Here is a tiny trained network, its code and every weight. The questions are about switching its units off for an input and a class, where a switched-off unit gives its printed mean instead of its output.

import numpy as np


def w(rows, s, z=0):
    codes = np.array(rows[::2]) - 128.0
    scale = np.full(codes.shape[1], s)
    scale[-1] = z or s
    return codes * scale


def f(y):
    return np.maximum(y, 0)


def log_softmax(a):
    a = a - a.max(-1, keepdims=True)
    return a - np.log(np.exp(a).sum(-1, keepdims=True))


def net(x, mask):
    res = np.array(x, float).reshape(1, 5) / 4 @ E
    y = f(res @ A[0][:, :-1].T + A[0][:, -1])
    res = res + np.where(mask, y, B[0][:, -1]) @ B[0][:, :-1]
    return log_softmax(res[-1] @ U[:, :-1].T + U[:, -1])


A, B = {}, {}
E = w([
[175,73,166,73,28],'x0',
[218,163,163,57,184],'x1',
[153,191,1,78,72],'x2',
[45,102,117,17,161],'x3',
[126,126,130,129,127],'x4',
],0.0093)
A[0] = w([
[63,82,96,219,87,131],'neuron 0',
[205,200,140,93,192,207],'neuron 1',
[82,129,81,150,77,144],'neuron 2',
[195,181,89,72,141,109],'neuron 3',
[172,101,100,72,29,125],'neuron 4',
[53,110,124,45,128,65],'neuron 5',
[82,75,205,176,165,109],'neuron 6',
[183,49,181,122,52,130],'neuron 7',
[117,200,53,128,145,93],'neuron 8',
[156,118,253,127,196,104],'neuron 9',
[30,100,125,172,89,102],'neuron 10',
[87,203,104,184,241,126],'neuron 11',
[125,77,181,71,59,121],'neuron 12',
[28,90,123,12,154,98],'neuron 13',
[106,43,237,171,174,3],'neuron 14',
[72,90,67,172,87,144],'neuron 15',
[205,157,135,235,61,65],'neuron 16',
],0.0079,0.0034)
B[0] = w([
[136,91,187,66,110,222],'neuron 0',
[126,70,186,51,101,252],'neuron 1',
[135,149,180,60,87,196],'neuron 2',
[104,161,148,71,78,209],'neuron 3',
[3,113,53,169,214,242],'neuron 4',
[196,217,161,185,166,197],'neuron 5',
[66,174,42,90,76,229],'neuron 6',
[76,64,98,157,200,229],'neuron 7',
[20,136,40,142,146,197],'neuron 8',
[57,164,85,84,69,254],'neuron 9',
[154,116,180,73,115,201],'neuron 10',
[70,21,134,133,182,249],'neuron 11',
[49,97,110,168,201,213],'neuron 12',
[209,241,202,218,179,239],'neuron 13',
[44,240,56,121,78,235],'neuron 14',
[122,112,192,62,105,208],'neuron 15',
[131,240,218,179,177,234],'neuron 16',
],0.007,0.0068)
U = w([
[103,182,37,112,59,87],'0',
[182,196,197,220,172,108],'1',
[96,24,92,169,215,114],'2',
[159,88,200,29,69,122],'3',
[145,115,122,137,123,224],'4',
[193,54,111,145,119,127],'5',
[251,22,116,172,100,12],'6',
],0.011,0.012)

Each question gives the input, the list of numbers given to net, and the class t.
The units are the neurons (one row each of A and B). Each row of codes is followed by its name. A weight is (code - 128) times the scale printed after its matrix; where a second scale follows, it is the last column's (A, B and U).
mask holds one flag per neuron, in row order. A switched-off neuron (its flag False) gives its mean, the last column of its row in B, instead of its output. The means were averaged over made-up inputs and are rounded, as every weight is.
A unit's drop is (log p(t) with every unit on - log p(t) with that unit switched off) / (log p(t) with every unit on - log p(t) with every unit switched off).
The circuit of an input: a set's keep is (log p(t) with only the set's units on - log p(t) with every unit switched off) / (log p(t) with every unit on - log p(t) with every unit switched off). Starting from the 12 units with the biggest drops (on a tie, the unit counted first), units are removed one at a time, each time the one whose removal leaves the highest keep (on an exact tie, the one counted first), for as long as the keep stays at least 0.8.
circuit, biggest first: the units of the circuit, biggest drop first
unit that matters most: the unit with the biggest drop
k most important neurons: the k neurons with the biggest drops, biggest first
drop of u: that unit's drop, to one decimal
input [-1,5,3,5,2], class 1: 2 most important neurons => neuron 13; neuron 5
input [7,6,2,-2,5], class 2: 3 most important neurons => neuron 4; neuron 7; neuron 12
input [1,7,-7,4,4], class 0: circuit, biggest first => neuron 14; neuron 9
input [3,-5,-3,7,3], class 1: circuit, biggest first => neuron 13
input [6,3,-7,-4,2], class 0: circuit, biggest first => neuron 14; neuron 9
input [-8,0,-4,-7,-8], class 2: 2 most important neurons => neuron 11; neuron 13
input [-7,4,6,-1,1], class 2: 2 most important neurons => neuron 11; neuron 14
input [-8,5,3,-7,4], class 2: 3 most important neurons => neuron 11; neuron 13; neuron 8
input [8,4,-7,-4,0], class 2: 2 most important neurons => neuron 7; neuron 12
input [5,-8,-2,1,4], class 3: 3 most important neurons => neuron 0; neuron 10; neuron 15
input [8,2,-6,1,-6], class 2: 2 most important neurons => neuron 7; neuron 12
input [7,5,6,3,5], class 2: circuit, biggest first => neuron 4; neuron 12
input [-7,-5,-7,0,6], class 0: circuit, biggest first => neuron 14; neuron 6
input [-4,-2,6,7,3], class 1: circuit, biggest first => neuron 13; neuron 5
input [6,-4,6,-8,-7], class 1: most important neuron => neuron 16
input [6,-4,-8,8,-1], class 0: 2 most important neurons => neuron 14; neuron 6
input [-2,0,-5,0,4], class 0: drop of neuron 14 => 0.2
input [-8,5,-2,-7,0], class 2: drop of neuron 5 => 0.1
input [2,6,1,6,4], class 1: drop of neuron 5 => 0.2
input [3,0,-7,2,-3], class 0: unit that matters most => neuron 14
